Below are the code and all the weights of a small trained network. Each question names an input and a class and asks about switching units off, where a switched-off unit gives its printed mean instead of its output.

import numpy as np


def w(rows, s, z=0):
    codes = np.array(rows[::2]) - 128.0
    scale = np.full(codes.shape[1], s)
    scale[-1] = z or s
    return codes * scale


def f(y):
    return np.maximum(y, 0)


def log_softmax(a):
    a = a - a.max(-1, keepdims=True)
    return a - np.log(np.exp(a).sum(-1, keepdims=True))


def net(x, mask):
    res = np.array(x, float).reshape(1, 6) / 4 @ E
    y = f(res @ A[0][:, :-1].T + A[0][:, -1])
    res = res + np.where(mask, y, B[0][:, -1]) @ B[0][:, :-1]
    return log_softmax(res[-1] @ U[:, :-1].T + U[:, -1])


A, B = {}, {}
E = w([
[104,165,103,112,120,150,120,145,121],'x0',
[144,154,75,160,161,128,222,43,72],'x1',
[110,153,77,159,57,57,63,64,151],'x2',
[69,108,168,248,84,123,156,159,92],'x3',
[150,98,123,135,105,111,151,148,136],'x4',
[69,30,120,50,48,176,136,89,108],'x5',
],0.012)
A[0] = w([
[82,137,183,136,102,127,74,183,158,30],'n1',
[131,145,86,157,75,120,124,86,170,93],'n2',
[123,140,113,135,82,74,88,89,91,102],'n3',
[136,154,171,117,120,152,136,121,125,24],'n4',
[138,127,176,108,172,163,174,164,121,78],'n5',
[108,109,188,95,161,166,169,156,101,148],'n6',
[88,111,134,182,123,127,121,136,96,72],'n7',
[150,153,51,152,140,101,227,63,35,69],'n8',
[121,111,162,103,136,109,72,151,173,2],'n9',
[105,96,101,110,108,150,159,87,93,118],'n10',
[131,138,126,101,131,127,133,118,157,12],'n11',
[139,188,101,154,175,65,148,176,151,131],'n12',
[197,192,113,185,149,111,126,149,153,129],'n13',
[153,150,122,79,121,130,129,112,166,75],'n14',
[87,149,157,207,72,124,145,157,81,61],'n15',
[244,138,68,22,154,121,98,98,157,88],'n16',
[115,101,192,93,106,106,60,232,174,84],'n17',
[162,173,115,189,164,95,119,170,108,129],'n18',
[63,50,116,101,97,180,125,76,125,126],'n19',
[132,165,147,159,174,117,115,152,134,101],'n20',
[95,132,188,191,87,141,142,149,70,110],'n21',
[113,98,121,122,206,171,197,135,94,71],'n22',
[89,142,86,156,71,34,88,56,172,86],'n23',
[71,75,122,99,90,146,134,105,97,109],'n24',
[136,118,90,115,149,113,122,147,120,4],'n25',
[171,96,143,138,162,211,152,180,104,102],'n26',
[122,137,79,147,90,68,93,55,167,86],'n27',
],0.011,0.0037)
B[0] = w([
[98,149,181,72,114,91,198,102,85,186],'n1',
[167,171,96,118,112,112,95,134,99,188],'n2',
[191,148,105,88,160,143,108,190,115,195],'n3',
[128,119,134,123,130,138,99,150,115,134],'n4',
[194,165,87,119,145,159,102,177,109,185],'n5',
[217,170,69,94,166,136,85,175,141,191],'n6',
[130,94,106,230,165,133,189,137,84,172],'n7',
[58,210,240,49,78,27,190,88,94,251],'n8',
[122,158,179,120,104,58,201,109,101,170],'n9',
[140,124,188,142,68,151,125,91,192,182],'n10',
[110,136,102,152,164,138,129,116,123,139],'n11',
[136,97,155,147,48,205,79,87,181,213],'n12',
[143,70,166,105,67,173,65,89,210,219],'n13',
[94,86,119,181,184,105,127,117,121,166],'n14',
[93,100,97,184,219,152,149,96,85,205],'n15',
[31,53,81,254,222,160,210,88,59,243],'n16',
[105,181,208,108,123,64,164,102,100,225],'n17',
[119,35,145,83,90,180,122,115,194,210],'n18',
[123,85,103,99,60,198,84,90,218,222],'n19',
[136,94,127,101,81,163,96,88,163,179],'n20',
[85,89,81,187,200,174,198,129,86,203],'n21',
[172,149,109,89,143,57,114,192,123,192],'n22',
[184,173,68,119,124,147,102,230,98,247],'n23',
[137,70,168,126,85,168,64,78,199,202],'n24',
[94,93,97,111,118,114,132,132,118,135],'n25',
[182,151,76,84,132,122,81,183,84,193],'n26',
[196,170,89,94,170,105,85,196,110,222],'n27',
],0.0082,0.015)
U = w([
[153,72,132,119,76,197,90,81,247,209],'0',
[235,187,53,104,151,131,97,229,88,199],'1',
[72,77,67,251,202,160,178,94,58,123],'2',
[100,210,229,83,102,41,172,87,92,7],'3',
],0.013,0.0016)

Each question gives the input, the list of numbers given to net, and the class t.
The units are the neurons (one row each of A and B). Each row of codes is followed by its name. A weight is (code - 128) times the scale printed after its matrix; where a second scale follows, it is the last column's (A, B and U).
mask holds one flag per neuron, in row order. A switched-off neuron (its flag False) gives its mean, the last column of its row in B, instead of its output. The means were averaged over made-up inputs and are rounded, as every weight is.
A unit's drop is (log p(t) with every unit on - log p(t) with that unit switched off) / (log p(t) with every unit on - log p(t) with every unit switched off).
The circuit of an input: a set's keep is (log p(t) with only the set's units on - log p(t) with every unit switched off) / (log p(t) with every unit on - log p(t) with every unit switched off). Starting from the 12 units with the biggest drops (on a tie, the unit counted first), units are removed one at a time, each time the one whose removal leaves the highest keep (on an exact tie, the one counted first), for as long as the keep stays at least 0.8.
circuit, biggest first: the units of the circuit, biggest drop first
most important unit: the unit with the biggest drop
k most important neurons: the k neurons with the biggest drops, biggest first
drop when u is switched off: that unit's drop, to one decimal
input [2,4,8,2,0,7], class 1: most important unit -> n23
input [1,6,-7,-8,4,4], class 2: 3 most important neurons -> n16; n23; n27
input [2,-7,6,6,-5,3], class 3: 2 most important neurons -> n1; n17
input [-5,-1,8,7,1,-4], class 1: 2 most important neurons -> n23; n16
input [-8,8,5,1,-5,-8], class 0: 3 most important neurons -> n13; n18; n12
input [-6,-3,7,7,-2,0], class 1: 4 most important neurons -> n23; n16; n27; n3
input [-6,-6,7,8,-7,1], class 2: 3 most important neurons -> n15; n21; n7
input [-4,-2,1,-6,-1,-6], class 0: 2 most important neurons -> n13; n12
input [4,6,-2,0,-8,-5], class 3: 2 most important neurons -> n8; n19
input [-4,7,-1,-6,6,-2], class 3: 2 most important neurons -> n8; n21
input [-1,-5,-1,4,6,-3], class 3: 3 most important neurons -> n16; n17; n1
input [-2,0,-7,7,5,2], class 1: 4 most important neurons -> n16; n6; n26; n22
input [1,-7,-3,6,3,-5], class 3: 2 most important neurons -> n17; n16
input [-3,8,-8,3,-8,0], class 1: circuit, biggest first -> n22
input [0,-6,4,1,7,5], class 3: drop when n17 is switched off -> 0.9
input [0,-4,4,-7,-4,2], class 2: drop when n16 is switched off -> 0.7
input [3,-5,2,6,-3,5], class 2: drop when n7 is switched off -> 0.2
